[1.61, 1.91, -0.22, -0.16, -1.25, -0.43, 2.12, 0.44, 1.04, -3.17, 0.33, -2.38, 1.36, 0.88, 2.43, -0.48, 1.16, 3.49, 3.44, 1.09, -0.31, -0.26, 2.72, 0.03, -1.48, 0.40, 4.86, 0.91, 0.56, -1.10]
Zn/bl
[-0.39, -1.05, 0.65, 2.79, -1.95, -1.02, -0.27, -0.23, 0.98, 3.31, -0.94, -0.03, 0.91, 2.13, -1.15, 0.29, 0.15, 1.44, 2.65, 0.25, -0.98, 2.66, 3.69, -0.25, 0.70, 1.14, 0.27, -0.44, 0.32, 1.37]
jm/mc
[-0.09, 1.92, 0.39, -0.76, -1.20, -0.93, 1.47, 2.29, -0.95, 2.67, -1.84, 1.42, 1.54, 1.55, -0.71, 0.13, -0.93, -1.38, 0.57, 0.04, 0.53, 1.89, 2.49, -0.13, 0.76, 0.85, -0.36, 1.38, -0.81, -1.47]
bb/bt
[0.64, 0.15, 0.32, 3.10, -1.46, 1.07, -0.18, 3.45, 1.27, 1.17, -0.81, 0.84, 0.26, 0.38, -0.13, -1.16, -2.42, -4.53, -0.15, -2.81, -1.92, 1.10, 2.50, 1.72, -0.64, 0.95, 4.69, -0.12, -0.57, 0.31]
Ph/pn
[-0.23, 0.28, -1.04, 0.61, -1.81, -0.32, 1.37, -0.59, 0.83, -1.06, -0.93, -2.37, 2.93, 0.22, 2.18, -1.69, 0.05, 1.25, 4.36, 1.79, -0.07, -0.47, 2.32, -0.56, -2.39, -1.91, 6.16, 0.39, 1.71, -0.18]
Zn/Rp
[0.30, 2.98, -0.55, -3.30, -0.45, -0.06, -0.28, 1.44, -0.70, 3.38, -1.54, 0.34, 0.35, 1.92, -2.60, -1.96, -1.44, 0.96, 2.53, 0.14, 0.51, 0.80, 2.39, 0.81, 1.04, -0.47, -0.37, -0.06, -0.73, -1.79]
bb/bt
[-1.16, 2.77, 1.30, 0.00, -1.02, 1.62, 2.36, 2.13, 1.04, -2.23, -1.25, -1.87, 0.17, -2.68, -0.68, -0.18, -1.06, -2.02, -1.02, 0.38, -1.81, 0.77, -1.57, 0.75, -1.78, 0.13, 3.08, 1.49, 3.07, 0.99]
Ph/dz
[-0.10, -1.14, -0.42, 2.04, -2.88, -0.69, 2.36, -0.38, 0.45, 2.36, -0.90, -1.56, 0.95, 0.03, -1.48, -2.04, 0.03, -2.22, 4.16, 1.13, -0.71, 2.09, 2.87, 1.35, -0.25, -1.72, 2.20, 0.61, 0.80, 1.26]
jm/tb
[-0.77, 2.27, -1.44, -1.99, -1.09, -1.02, 0.74, 0.18, 0.09, -0.51, -0.69, -2.10, 1.23, 0.74, 1.80, -0.67, -0.32, 1.59, 3.26, 1.61, 0.46, 1.10, 0.38, 1.24, -0.39, -0.82, 2.82, -0.56, 1.71, -0.67]
Zn/Rp
[8.25, 0.07, -0.23, 1.87, 0.39, 0.92, 1.49, -0.41, 0.20, -3.53, -0.49, -1.25, 2.78, -1.86, 2.21, -0.64, -0.31, -2.07, 1.36, 0.21, 0.02, -0.91, -0.58, -1.81, -3.02, -1.04, 4.66, 0.52, -0.32, -0.56]
Zn/Rp
[-0.48, 2.51, -0.43, 0.08, 0.57, -1.65, -2.01, 1.11, -0.45, 3.51, 2.23, 0.04, 2.01, 1.81, 0.87, -2.96, -0.35, 0.90, 3.38, 1.72, 0.84, -0.34, 3.15, -0.18, -0.32, -1.13, 0.44, -0.60, 1.17, -1.75]
bb/Ls
[-0.01, 2.48, -0.21, -0.46, -1.08, 0.19, 0.92, 2.25, -1.75, 3.07, -1.36, 0.23, -0.67, 1.53, -1.59, -1.64, -1.82, -1.08, -0.02, 0.63, 0.32, 2.11, 2.78, 0.42, -1.05, -0.51, -0.57, 1.42, 1.44, -1.21]
bb/Ls
[-2.35, 5.01, -0.65, -5.16, -2.00, -0.19, 0.00, 2.63, 0.14, 5.82, -2.53, 2.20, 0.76, 0.65, 0.52, -4.62, -0.23, -2.25, 3.52, 1.95, 0.94, -0.68, 2.50, 0.03, -1.85, 0.46, 1.85, 0.06, 0.87, 1.27]
bb/qh
[-1.40, -1.16, 0.32, 1.46, -1.33, -0.12, 0.61, 1.25, -0.21, 0.00, 0.01, 0.16, 0.90, 1.22, -0.43, -0.17, -3.92, -0.65, 0.54, 1.42, -0.91, 1.03, 4.22, -1.92, -7.77, -1.87, -0.45, -0.96, 0.69, -0.37]
jm/mc
[-2.56, 2.41, 0.42, -1.05, -0.18, -0.43, -2.75, 2.15, -0.81, 3.92, -0.66, -0.06, -0.37, 2.21, -1.31, -0.18, -1.34, -1.15, 1.54, 0.14, 1.28, 1.60, 1.22, 1.53, 1.09, -1.49, -1.75, 1.56, -0.60, 0.14]
bb/qh
[-0.88, 0.86, 0.52, 0.56, -1.41, 1.36, 0.86, 2.59, -1.54, 0.56, -1.10, -0.44, -0.36, 0.40, -1.08, -1.01, -0.94, -1.70, -0.21, -0.99, -1.84, 0.65, 2.64, 0.73, -0.03, 0.70, 2.74, 0.23, 2.30, -0.45]
Ph/pn
[0.73, 2.07, 0.39, 0.24, -0.29, 0.31, 0.12, -0.23, 1.36, 0.99, -0.45, -0.31, 0.13, 0.94, 2.69, -2.00, -1.07, 3.31, 4.72, 1.77, -1.32, -0.78, 1.57, 0.76, -3.18, -0.11, 6.09, 1.18, 1.49, -0.49]
Zn/Lp
[-0.08, -0.13, 1.03, -0.22, -1.07, 1.28, 0.15, 3.63, -1.09, 0.60, -0.78, 1.16, 0.34, 1.94, -1.10, 0.35, -1.06, -0.90, -0.43, -2.05, -2.68, -0.65, 5.17, 0.36, -0.95, 0.52, 2.24, 0.68, 0.31, -0.49]
Ph/pn
[-2.16, 1.69, -2.25, -1.83, -1.66, -2.37, 0.16, 2.56, -1.24, 3.17, -4.64, -1.40, 1.58, 3.38, 0.41, -0.90, -1.30, -1.59, 4.16, 1.32, -1.52, 1.73, 3.10, 2.29, -0.60, -2.74, 0.44, -0.36, -0.78, 1.84]
bb/qh
[-1.41, -0.02, 0.04, -0.24, -0.44, -0.17, 1.50, 0.18, -2.51, 4.69, -1.54, 0.17, 0.20, 1.23, -2.81, -1.41, -2.84, -1.67, 0.23, 0.57, -1.61, 1.02, 2.24, 1.09, 0.31, -0.18, 1.21, 0.31, 0.59, -0.26]
bb/qh
[2.23, 2.46, -0.23, -1.18, 0.15, -0.62, 1.58, -1.03, 0.72, -0.43, -1.38, -2.25, 2.12, -1.53, 1.51, -0.81, 0.63, 1.22, 3.92, 0.88, -0.65, -2.38, 0.49, -0.74, -1.92, -0.41, 4.87, 1.08, -0.46, -0.89]
Zn/Rp

[-0.74, 0.14, -0.32, -1.05, 1.60, 4.06, 0.67, -0.24, -2.78, -0.52, 0.14, -2.11, 2.59, -3.81, 0.35, 0.50, -2.71, -1.48, -1.40, -0.35, -0.03, 0.35, 0.44, -1.11, 1.03, -0.49, -2.01, -6.50, -2.63, -1.05]
qf/<29>
[0.05, 0.35, -0.41, 1.78, -0.44, -1.19, -0.99, -0.79, 0.02, -0.49, -0.15, 1.09, -1.37, 1.59, -0.09, 0.61, 1.25, 0.86, 1.07, -0.08, -0.58, -0.26, 0.44, 0.32, 0.12, 4.15, 2.15, 2.74, 0.86, 2.18]
rn/<36>
[-0.21, 0.62, -0.02, 1.30, -2.78, -2.89, -0.43, -1.75, 1.00, -3.10, -0.92, 2.57, -1.75, 1.55, -0.68, 0.83, 1.23, 0.75, 2.96, 1.05, -0.04, -0.20, 0.76, 0.38, -0.50, 0.49, 2.94, 3.28, 0.34, 0.11]
rn/<39>
[0.47, 0.12, -0.22, -2.88, 0.60, -1.42, -0.99, 1.17, -1.22, 3.51, 0.30, -0.17, -1.16, 0.99, -0.03, 0.55, 0.58, -1.09, -1.43, -0.24, 1.43, -0.34, 0.38, 2.04, -1.17, -0.29, -1.04, 3.71, 2.55, 1.27]
Dt/<47>
[-1.07, 0.37, 0.47, -0.33, -1.66, 0.17, -0.16, -1.87, -0.37, -0.75, -0.32, -0.31, 0.77, -1.16, -0.33, 1.24, -0.81, -0.81, 1.45, -0.27, 0.24, 0.00, 0.83, 0.30, -0.12, -0.19, 1.24, -1.05, 0.19, 1.32]
ns/<31>
[0.48, -0.25, -0.58, 2.55, -3.84, -3.37, 1.55, -2.18, 1.28, -4.88, -0.45, 4.45, -1.89, 2.47, -0.57, 1.09, 0.42, -1.00, 3.90, 3.55, 0.39, -0.02, 0.57, -0.48, 0.90, -0.60, 4.06, 8.26, -0.69, -2.29]
qf/<41>
[0.40, 0.85, -0.96, 2.93, -2.02, -5.38, -1.89, -0.70, 0.33, -0.56, 0.50, 2.66, -4.53, 5.41, -0.68, 0.05, 2.75, 1.83, 2.45, 2.02, -1.00, 0.21, -0.27, 1.24, -0.88, 0.33, 3.29, 8.02, 2.67, 0.78]
Dt/<42>
[-0.74, 0.46, 0.76, 0.27, -0.43, 0.81, -1.13, -0.53, -0.97, -0.39, -0.72, -0.87, 0.06, -0.11, -0.39, 0.17, 0.68, 1.28, 0.66, -1.03, -0.67, 0.17, -0.25, 0.43, -0.44, 0.51, 1.00, -2.54, 0.36, 1.98]
rn/<36>
[0.57, 0.45, -0.30, 2.28, -0.17, -2.80, -0.77, -0.09, -1.54, -0.26, 0.13, 2.04, -2.45, 2.33, -0.15, 0.13, 1.54, -0.38, 0.80, 1.34, -0.55, -0.27, 0.84, 0.69, -0.66, -0.41, 1.19, 5.30, 1.83, 0.01]
Dt/<42>
[-0.88, 0.45, 1.03, 0.49, -1.07, -1.57, -0.47, -1.85, -0.16, -1.65, -0.38, 1.50, -1.26, -0.14, -0.88, 0.94, 1.63, -0.41, 2.35, 0.07, -0.67, -0.51, 1.88, 0.93, -0.41, 0.16, 3.41, 0.48, 0.58, 1.72]
rn/<39>
[-1.02, 1.13, 0.93, 0.22, -2.36, -1.27, -0.80, -2.01, 0.95, 0.36, -0.04, 0.66, -0.60, 0.57, -0.15, 1.48, 0.15, -0.23, 1.32, 0.57, -0.24, -0.74, 1.43, 0.66, 0.42, 0.63, 2.66, 2.97, 0.59, 2.33]
ns/<31>
[-0.70, 1.01, 0.07, 2.01, -4.60, -4.15, -0.54, -2.88, 2.89, -2.67, -1.34, 3.60, -2.23, 2.91, -1.05, 1.44, 1.71, 0.18, 3.83, 1.29, 0.16, -0.35, 0.66, 1.37, -1.13, 0.53, 5.37, 7.14, 0.80, 2.25]
ns/<31>
[-0.64, 0.43, -0.06, -0.11, -1.81, -0.03, -0.64, -1.55, 0.02, -0.79, -0.77, -0.08, 0.32, -1.11, -0.31, 1.40, 0.53, 0.43, 1.38, -0.78, 0.23, -0.43, 0.39, 0.53, 0.06, 0.24, 2.05, 0.30, -0.59, 1.76]
rn/<39>
[0.36, -0.13, -0.04, 2.12, -4.05, -4.70, -0.62, -2.45, 3.24, -2.83, -1.50, 4.31, -3.35, 4.18, -0.92, 1.28, 3.40, 1.34, 4.12, 1.29, -0.03, -0.68, 0.55, 0.96, -0.28, 0.44, 5.59, 8.17, 1.30, 1.25]
ns/<34>
[-0.29, 0.63, -1.18, 2.28, -4.58, -3.09, 0.94, -3.14, 1.89, -5.27, -0.95, 4.44, -1.84, 2.78, -1.08, 1.72, 1.08, -0.05, 4.10, 3.00, 1.00, 0.60, -0.36, -0.31, -1.60, -0.13, 5.12, 8.48, -1.17, -0.64]
qf/<41>
[-0.08, 0.29, 0.49, 1.45, -2.41, -2.18, -0.86, -1.80, 0.78, -0.54, -1.86, 1.36, -1.51, -0.06, -0.56, 2.03, 2.56, 0.37, 2.60, -0.14, 0.42, -0.45, 0.89, 0.96, -0.97, 0.55, 4.33, 4.97, 1.28, 2.76]
rn/<39>
